Below are the code and all the weights of a small trained network. Each question names an input and a class and asks about switching units off, where a switched-off unit gives its printed mean instead of its output.

import numpy as np


def w(rows, s, z=0):
    codes = np.array(rows[::2]) - 128.0
    scale = np.full(codes.shape[1], s)
    scale[-1] = z or s
    return codes * scale


def f(y):
    return np.maximum(y, 0)


def log_softmax(a):
    a = a - a.max(-1, keepdims=True)
    return a - np.log(np.exp(a).sum(-1, keepdims=True))


def net(x, mask):
    res = np.array(x, float).reshape(1, 4) / 4 @ E
    y = f(res @ A[0][:, :-1].T + A[0][:, -1])
    res = res + np.where(mask, y, B[0][:, -1]) @ B[0][:, :-1]
    return log_softmax(res[-1] @ U[:, :-1].T + U[:, -1])


A, B = {}, {}
E = w([
[110,189,79,159],'x0',
[128,97,77,184],'x1',
[255,136,132,178],'x2',
[105,87,182,177],'x3',
],0.0097)
A[0] = w([
[169,161,64,146,180],'N1',
[71,85,106,146,158],'N2',
[54,44,68,134,207],'N3',
[64,208,168,8,208],'N4',
[162,123,166,187,80],'N5',
[161,195,42,197,161],'N6',
[116,179,111,247,199],'N7',
[199,141,55,96,236],'N8',
[236,69,201,194,250],'N9',
],0.012,0.0027)
B[0] = w([
[167,164,70,136,193],'N1',
[84,84,107,167,188],'N2',
[73,44,93,177,221],'N3',
[44,187,176,8,255],'N4',
[156,123,182,108,170],'N5',
[152,230,105,195,220],'N6',
[95,174,181,202,206],'N7',
[183,105,54,91,207],'N8',
[214,67,252,138,253],'N9',
],0.024,0.01)
U = w([
[169,41,26,157,49],'0',
[177,161,142,193,3],'1',
[76,148,140,52,213],'2',
[182,150,1,81,58],'3',
[50,42,75,199,136],'4',
[191,55,193,117,239],'5',
[137,196,34,181,91],'6',
],0.0075,0.0024)

Each question gives the input, the list of numbers given to net, and the class t.
The units are the neurons (one row each of A and B). Each row of codes is followed by its name. A weight is (code - 128) times the scale printed after its matrix; where a second scale follows, it is the last column's (A, B and U).
mask holds one flag per neuron, in row order. A switched-off neuron (its flag False) gives its mean, the last column of its row in B, instead of its output. The means were averaged over made-up inputs and are rounded, as every weight is.
A unit's drop is (log p(t) with every unit on - log p(t) with that unit switched off) / (log p(t) with every unit on - log p(t) with every unit switched off).
The circuit of an input: a set's keep is (log p(t) with only the set's units on - log p(t) with every unit switched off) / (log p(t) with every unit on - log p(t) with every unit switched off). Starting from all 9 units, units are removed one at a time, each time the one whose removal leaves the highest keep (on an exact tie, the one counted first), for as long as the keep stays at least 0.8.
circuit, biggest first: the units of the circuit, biggest drop first
unit that matters most: the unit with the biggest drop
k most important neurons: the k neurons with the biggest drops, biggest first
drop when u is switched off: that unit's drop, to one decimal
input [7,-4,0,1], class 6: 2 most important neurons -> [N9; N6]
input [-2,7,-2,-3], class 4: unit that matters most -> N3
input [6,7,-3,0], class 6: 3 most important neurons -> [N6; N9; N1]
input [-5,4,-3,-5], class 4: 2 most important neurons -> [N9; N3]
input [-1,2,0,-3], class 3: circuit, biggest first -> [N9; N7]
input [7,4,6,-2], class 6: 3 most important neurons -> [N6; N1; N8]
input [3,-8,4,-3], class 3: circuit, biggest first -> [N8; N9]
input [-1,-2,1,-5], class 3: 3 most important neurons -> [N9; N8; N7]
input [-1,-3,7,-7], class 3: 2 most important neurons -> [N8; N1]
input [8,4,2,2], class 6: 2 most important neurons -> [N9; N6]
input [6,-5,8,-8], class 3: 2 most important neurons -> [N8; N1]
input [-6,3,-3,7], class 4: 2 most important neurons -> [N3; N2]
input [7,-2,-1,-3], class 6: 2 most important neurons -> [N6; N9]
input [-5,6,-2,2], class 4: circuit, biggest first -> [N3]
input [5,-8,7,-4], class 3: drop when N8 is switched off -> 0.9
input [6,4,7,-7], class 6: drop when N6 is switched off -> 0.7
input [-7,0,-2,-6], class 2: drop when N9 is switched off -> 0.2
input [-1,7,-3,-8], class 3: drop when N9 is switched off -> 0.6
